Here is a tiny trained network, its code and every weight. The questions are about switching its units off for an input and a class, where a switched-off unit gives its printed mean instead of its output.

import numpy as np


def w(rows, s, z=0):
    codes = np.array(rows[::2]) - 128.0
    scale = np.full(codes.shape[1], s)
    scale[-1] = z or s
    return codes * scale


def norm(h):
    return h / np.sqrt((h * h).mean(-1, keepdims=True) + 1e-5)


def f(y):
    return y / 2 * (1 + np.tanh(0.7978845608 * (y + 0.044715 * y**3)))


def log_softmax(a):
    a = a - a.max(-1, keepdims=True)
    return a - np.log(np.exp(a).sum(-1, keepdims=True))


def net(x, mask):
    res = np.array(x, float).reshape(1, 2) / 4 @ E
    u = 0
    for l in range(2):
        y = f(norm(res) @ A[l][:, :-1].T + A[l][:, -1])
        res = res + np.where(mask[u : u + 6], y, B[l][:, -1]) @ B[l][:, :-1]
        u += 6
    return log_softmax(norm(res)[-1] @ U[:, :-1].T + U[:, -1])


A, B = {}, {}
E = w([
[70,130,38,123,177,164,22,71,223,138],'x0',
[188,131,103,78,94,162,113,72,6,1],'x1',
],0.0097)
A[0] = w([
[133,117,190,143,99,117,124,149,67,50,250],'L0N1',
[219,158,105,112,109,81,230,173,69,164,4],'L0N2',
[2,188,138,92,168,113,120,183,150,197,129],'L0N3',
[205,188,59,103,161,184,114,91,51,52,64],'L0N4',
[142,198,143,66,131,130,123,5,113,43,81],'L0N5',
[55,141,101,95,209,140,46,83,231,94,90],'L0N6',
],0.007,0.0012)
B[0] = w([
[168,113,183,153,49,100,123,254,111,171,191],'L0N1',
[244,178,204,89,178,151,113,139,87,97,196],'L0N2',
[59,73,112,170,154,105,85,121,193,148,207],'L0N3',
[46,33,138,177,124,189,151,99,133,157,222],'L0N4',
[130,85,63,146,131,194,43,206,109,97,201],'L0N5',
[178,137,131,150,221,57,162,51,37,151,255],'L0N6',
],0.0087,0.0098)
A[1] = w([
[123,163,113,127,157,90,145,121,155,146,121],'L1N1',
[145,153,165,153,117,114,143,163,123,135,252],'L1N2',
[91,131,128,139,134,158,126,136,167,143,210],'L1N3',
[129,118,117,111,76,155,117,152,116,108,3],'L1N4',
[155,251,156,95,125,63,147,108,138,125,12],'L1N5',
[149,157,140,123,96,107,159,161,128,109,181],'L1N6',
],0.02,0.0017)
B[1] = w([
[97,156,191,180,31,121,177,163,162,130,246],'L1N1',
[161,140,119,100,171,123,115,93,77,137,254],'L1N2',
[86,153,135,133,86,110,129,65,127,133,195],'L1N3',
[99,129,107,150,71,155,191,171,199,150,205],'L1N4',
[81,194,104,70,165,55,78,85,251,132,185],'L1N5',
[171,126,154,96,157,92,102,125,139,137,215],'L1N6',
],0.016,0.0081)
U = w([
[192,180,144,45,212,47,107,113,145,139,196],'0',
[94,72,67,163,24,200,143,181,137,99,152],'1',
[122,104,32,175,251,137,84,49,61,92,138],'2',
[123,155,127,102,134,146,151,113,148,68,3],'3',
[79,171,150,208,90,48,166,64,170,170,214],'4',
[233,108,169,86,102,156,163,187,70,128,166],'5',
[124,139,103,74,109,127,172,90,132,81,8],'6',
],0.015,0.0037)

Each question gives the input, the list of numbers given to net, and the class t.
The units are the neurons (one row each of A and B). Each row of codes is followed by its name. A weight is (code - 128) times the scale printed after its matrix; where a second scale follows, it is the last column's (A, B and U).
mask holds one flag per neuron, layer by layer. A switched-off neuron (its flag False) gives its mean, the last column of its row in B, instead of its output. The means were averaged over made-up inputs and are rounded, as every weight is.
A unit's drop is (log p(t) with every unit on - log p(t) with that unit switched off) / (log p(t) with every unit on - log p(t) with every unit switched off).
most important unit: the unit with the biggest drop
top k neurons: the k neurons with the biggest drops, biggest first
top k neurons in layer l: the k neurons of layer l with the biggest drops, biggest first
drop of u: that unit's drop, to one decimal
input [-2,4], class 1: top 3 neurons in layer 0	[L0N4 L0N6 L0N5]
input [-6,2], class 0: top 4 neurons in layer 0	[L0N2 L0N5 L0N4 L0N3]
input [-3,7], class 1: top 3 neurons	[L0N4 L1N4 L0N6]
input [3,4], class 1: most important unit	L0N5
input [-3,6], class 1: top 2 neurons	[L0N4 L1N4]
input [-2,2], class 5: top 2 neurons	[L0N2 L0N1]
input [-3,8], class 1: top 3 neurons in layer 0	[L0N4 L0N6 L0N5]
input [-7,-3], class 0: drop of L0N1	0.0
input [-2,0], class 0: drop of L1N1	0.0
input [-6,-7], class 0: drop of L0N2	0.3
input [-6,1], class 0: drop of L1N5	0.1
